Below are the code and all the weights of a small trained network. Each question names an input and a class and asks about switching units off, where a switched-off unit gives its printed mean instead of its output.

import numpy as np


def w(rows, s, z=0):
    codes = np.array(rows[::2]) - 128.0
    scale = np.full(codes.shape[1], s)
    scale[-1] = z or s
    return codes * scale


def norm(h):
    return h / np.sqrt((h * h).mean(-1, keepdims=True) + 1e-5)


def f(y):
    return np.maximum(y, 0)


def log_softmax(a):
    a = a - a.max(-1, keepdims=True)
    return a - np.log(np.exp(a).sum(-1, keepdims=True))


def net(x, mask):
    res = np.array(x, float).reshape(1, 3) / 4 @ E
    u = 0
    for l in range(3):
        y = f(norm(res) @ A[l][:, :-1].T + A[l][:, -1])
        res = res + np.where(mask[u : u + 5], y, B[l][:, -1]) @ B[l][:, :-1]
        u += 5
    return log_softmax(norm(res)[-1] @ U[:, :-1].T + U[:, -1])


A, B = {}, {}
E = w([
[199,131,253,80],'x0',
[158,96,125,239],'x1',
[129,104,127,125],'x2',
],0.0035)
A[0] = w([
[91,171,127,26,102],'0.n1',
[190,86,136,199,214],'0.n2',
[239,117,80,254,12],'0.n3',
[56,54,46,190,165],'0.n4',
[159,105,204,49,213],'0.n5',
],0.0036,0.0011)
B[0] = w([
[252,191,55,145,219],'0.n1',
[153,146,109,23,217],'0.n2',
[231,96,99,24,216],'0.n3',
[67,145,200,118,246],'0.n4',
[45,151,93,150,254],'0.n5',
],0.0034,0.0027)
A[1] = w([
[127,142,192,57,224],'1.n1',
[206,172,165,126,104],'1.n2',
[166,120,201,140,111],'1.n3',
[78,82,103,125,28],'1.n4',
[216,73,130,254,5],'1.n5',
],0.0049,0.0013)
B[1] = w([
[127,58,66,180,251],'1.n1',
[59,131,101,176,210],'1.n2',
[2,205,116,148,189],'1.n3',
[118,118,150,175,151],'1.n4',
[230,220,33,22,178],'1.n5',
],0.004,0.0034)
A[2] = w([
[115,170,234,154,95],'2.n1',
[129,3,104,138,252],'2.n2',
[154,177,217,85,176],'2.n3',
[53,231,97,152,174],'2.n4',
[200,166,65,73,105],'2.n5',
],0.0048,0.0029)
B[2] = w([
[4,130,134,191,158],'2.n1',
[116,156,228,99,199],'2.n2',
[118,145,24,200,174],'2.n3',
[183,85,227,181,254],'2.n4',
[223,35,185,57,213],'2.n5',
],0.0042)
U = w([
[138,73,204,132,250],'0',
[218,159,20,45,88],'1',
[2,158,98,247,5],'2',
],0.0065,0.002)

Each question gives the input, the list of numbers given to net, and the class t.
The units are the neurons (one row each of A and B). Each row of codes is followed by its name. A weight is (code - 128) times the scale printed after its matrix; where a second scale follows, it is the last column's (A, B and U).
mask holds one flag per neuron, layer by layer. A switched-off neuron (its flag False) gives its mean, the last column of its row in B, instead of its output. The means were averaged over made-up inputs and are rounded, as every weight is.
A unit's drop is (log p(t) with every unit on - log p(t) with that unit switched off) / (log p(t) with every unit on - log p(t) with every unit switched off).
The circuit of an input: a set's keep is (log p(t) with only the set's units on - log p(t) with every unit switched off) / (log p(t) with every unit on - log p(t) with every unit switched off). Starting from the 12 units with the biggest drops (on a tie, the unit counted first), units are removed one at a time, each time the one whose removal leaves the highest keep (on an exact tie, the one counted first), for as long as the keep stays at least 0.8.
units of the circuit, in order: the units of the circuit, biggest drop first
k most important neurons: the k neurons with the biggest drops, biggest first
top k neurons in layer l: the k neurons of layer l with the biggest drops, biggest first
input [-4,0,-4], class 0: top neuron in layer 2 -> [2.n4]
input [7,-6,1], class 2: 2 most important neurons -> [1.n5 0.n3]
input [7,-5,1], class 2: 3 most important neurons -> [1.n5 0.n3 2.n3]
input [0,6,-2], class 1: 2 most important neurons -> [1.n5 2.n4]
input [-7,8,0], class 1: 3 most important neurons -> [1.n5 0.n3 0.n5]
input [6,-5,-5], class 2: 3 most important neurons -> [0.n3 1.n5 0.n2]
input [-3,-3,-6], class 0: 3 most important neurons -> [2.n4 1.n5 0.n3]
input [-5,7,-1], class 1: units of the circuit, in order -> [1.n5 0.n3]
input [6,5,-2], class 2: units of the circuit, in order -> [1.n3 2.n1 2.n3]
input [-3,4,1], class 1: 3 most important neurons -> [0.n5 0.n3 1.n5]
input [1,6,-5], class 1: 2 most important neurons -> [1.n5 2.n4]
input [2,4,1], class 1: 2 most important neurons -> [0.n4 2.n4]
input [5,4,-1], class 2: 2 most important neurons -> [1.n3 0.n1]
input [4,7,-1], class 1: units of the circuit, in order -> [1.n5]
input [-2,-3,-3], class 0: top 2 neurons in layer 0 -> [0.n3 0.n2]
input [-5,0,-6], class 0: top 2 neurons in layer 0 -> [0.n5 0.n4]
input [-7,8,-3], class 1: top 2 neurons in layer 0 -> [0.n3 0.n5]
input [6,-4,4], class 2: top 2 neurons in layer 0 -> [0.n3 0.n2]
input [5,-2,-4], class 2: top 2 neurons in layer 2 -> [2.n5 2.n1]
input [-5,3,-8], class 0: top 4 neurons in layer 2 -> [2.n4 2.n3 2.n1 2.n2]
input [5,0,-4], class 2: most important neuron -> [2.n5]
